X =
[[ 5.73 -0.11  5.80  0.11]
 [ 5.81  5.89  5.73  2.81]
 [ 5.67 -0.11 -0.02  0.04]
 [ 5.89  0.05  1.86  0.03]
 [ 5.72  5.88  5.03 -0.03]
 [ 5.88 -0.01  0.60  0.08]
 [ 5.96 -0.08  5.44 -0.24]
 [ 5.85 -0.11  4.91  0.01]
 [ 5.86  4.90  5.86  0.03]
 [ 5.90  0.01  1.33 -0.07]
 [ 5.76  0.00  0.05 -0.04]
 [ 5.67  0.13  5.71 -0.04]
 [ 5.76  5.75  5.90  0.09]
 [ 5.85  5.88  5.84  1.57]
 [ 5.76  5.80  5.86  0.13]]
X[-15,-4] -> 5.73
X[:, 1] -> [-0.11, 5.89, -0.11, 0.05, 5.88, -0.01, -0.08, -0.11, 4.90, 0.01, 0.00, 0.13, 5.75, 5.88, 5.80]
X[1,1] -> 5.89
X[14,-2] -> 5.86
X[-5,3] -> -0.04
X[2,-4] -> 5.67
X[11,-2] -> 5.71
X[14,3] -> 0.13
X[1,3] -> 2.81
X[11,-1] -> -0.04
X[-1,0] -> 5.76
X[-7,-2] -> 5.86
X[-15,-2] -> 5.80
X[8] -> [5.86, 4.90, 5.86, 0.03]
X[-3,1] -> 5.75
X[-8,-1] -> 0.01
X[13,-4] -> 5.85
X[9,-4] -> 5.90
X[5,3] -> 0.08
X[10,0] -> 5.76
X[1,-2] -> 5.73
X[:, 0] -> [5.73, 5.81, 5.67, 5.89, 5.72, 5.88, 5.96, 5.85, 5.86, 5.90, 5.76, 5.67, 5.76, 5.85, 5.76]
X[5,-2] -> 0.60
X[-3] -> [5.76, 5.75, 5.90, 0.09]
X[6,-3] -> -0.08
X[-4,0] -> 5.67
X[-12,2] -> 1.86
X[-6,3] -> -0.07
X[0] -> [5.73, -0.11, 5.80, 0.11]
X[-13,2] -> -0.02
X[9,-3] -> 0.01
X[-3,-1] -> 0.09

grid =
array([[-0.9, -0.6, -0.3, -1.1, -0.3,  0.3,  0.3,  1.5],
       [-1.1, -1.6, -3.0,  0.7, -0.1,  0.1,  0.2,  1.2],
       [ 1.0,  0.3, -1.5, -0.5, -1.1, -1.9, -1.1, -0.1],
       [ 1.5, -1.2,  0.2, -0.9, -2.0,  0.7, -1.2, -0.4],
       [ 1.4, -0.5, -0.3, -1.4,  0.5,  0.7, -1.7, -1.6],
       [-0.3,  0.4,  0.9,  0.5, -0.7,  0.1,  0.4,  0.3],
       [ 0.2,  0.9, -1.4, -2.1, -0.8,  0.4, -0.4, -0.2],
       [-0.4, -0.1, -1.9, -1.4,  2.1,  1.1,  0.2,  1.5],
       [ 1.2,  1.4, -1.0, -1.2, -2.4,  0.6, -1.4, -0.4],
       [-0.8, -0.7, -0.9,  0.3, -2.0,  1.0,  0.0,  0.3],
       [-0.3,  0.3,  0.7, -0.4,  0.3, -0.3,  0.7,  1.4],
       [-0.1, -0.1, -0.6,  0.9,  0.3, -0.3, -0.9, -0.7]])
Indices start at 0.
row 0 col 0 => -0.9
row 10 col 1 => 0.3
row 7 col 5 => 1.1
row 2 col 7 => -0.1
row 0 col 2 => -0.3
row 5 col 2 => 0.9
row 3 col 1 => -1.2
row 3 col 2 => 0.2
row 2 col 2 => -1.5
row 0 col 4 => -0.3
row 1 col 1 => -1.6
row 10 col 3 => -0.4
row 3 col 3 => -0.9
row 11 col 0 => -0.1
row 2 col 6 => -1.1
row 10 col 6 => 0.7
row 1 col 6 => 0.2
row 7 col 2 => -1.9
row 6 col 3 => -2.1
row 1 col 4 => -0.1
row 11 col 2 => -0.6
row 4 col 6 => -1.7
row 9 col 6 => 0.0
row 10 col 4 => 0.3
row 6 col 7 => -0.2
row 4 col 1 => -0.5
row 6 col 4 => -0.8
row 10 col 7 => 1.4
row 0 col 3 => -1.1
row 1 col 5 => 0.1

A =
[[ 3.67 -0.90 -3.85  2.08  3.24  1.31]
 [-4.46  1.68  1.80 -4.07 -0.33  2.65]
 [ 3.16  3.72 -4.01  0.21  2.07 -3.10]
 [ 3.95  4.16  2.09  0.65  4.49  0.65]]
A[0,0] -> 3.67
A[3,0] -> 3.95
A[3,2] -> 2.09
A[2,3] -> 0.21
A[0,4] -> 3.24
A[0,2] -> -3.85
A[1,0] -> -4.46
A[1] -> [-4.46, 1.68, 1.80, -4.07, -0.33, 2.65]
A[1,3] -> -4.07
A[:, 5] -> [1.31, 2.65, -3.10, 0.65]
A[2,4] -> 2.07
A[2,5] -> -3.10
A[:, 4] -> [3.24, -0.33, 2.07, 4.49]
A[:, 1] -> [-0.90, 1.68, 3.72, 4.16]
A[:, 0] -> [3.67, -4.46, 3.16, 3.95]
A[1,1] -> 1.68
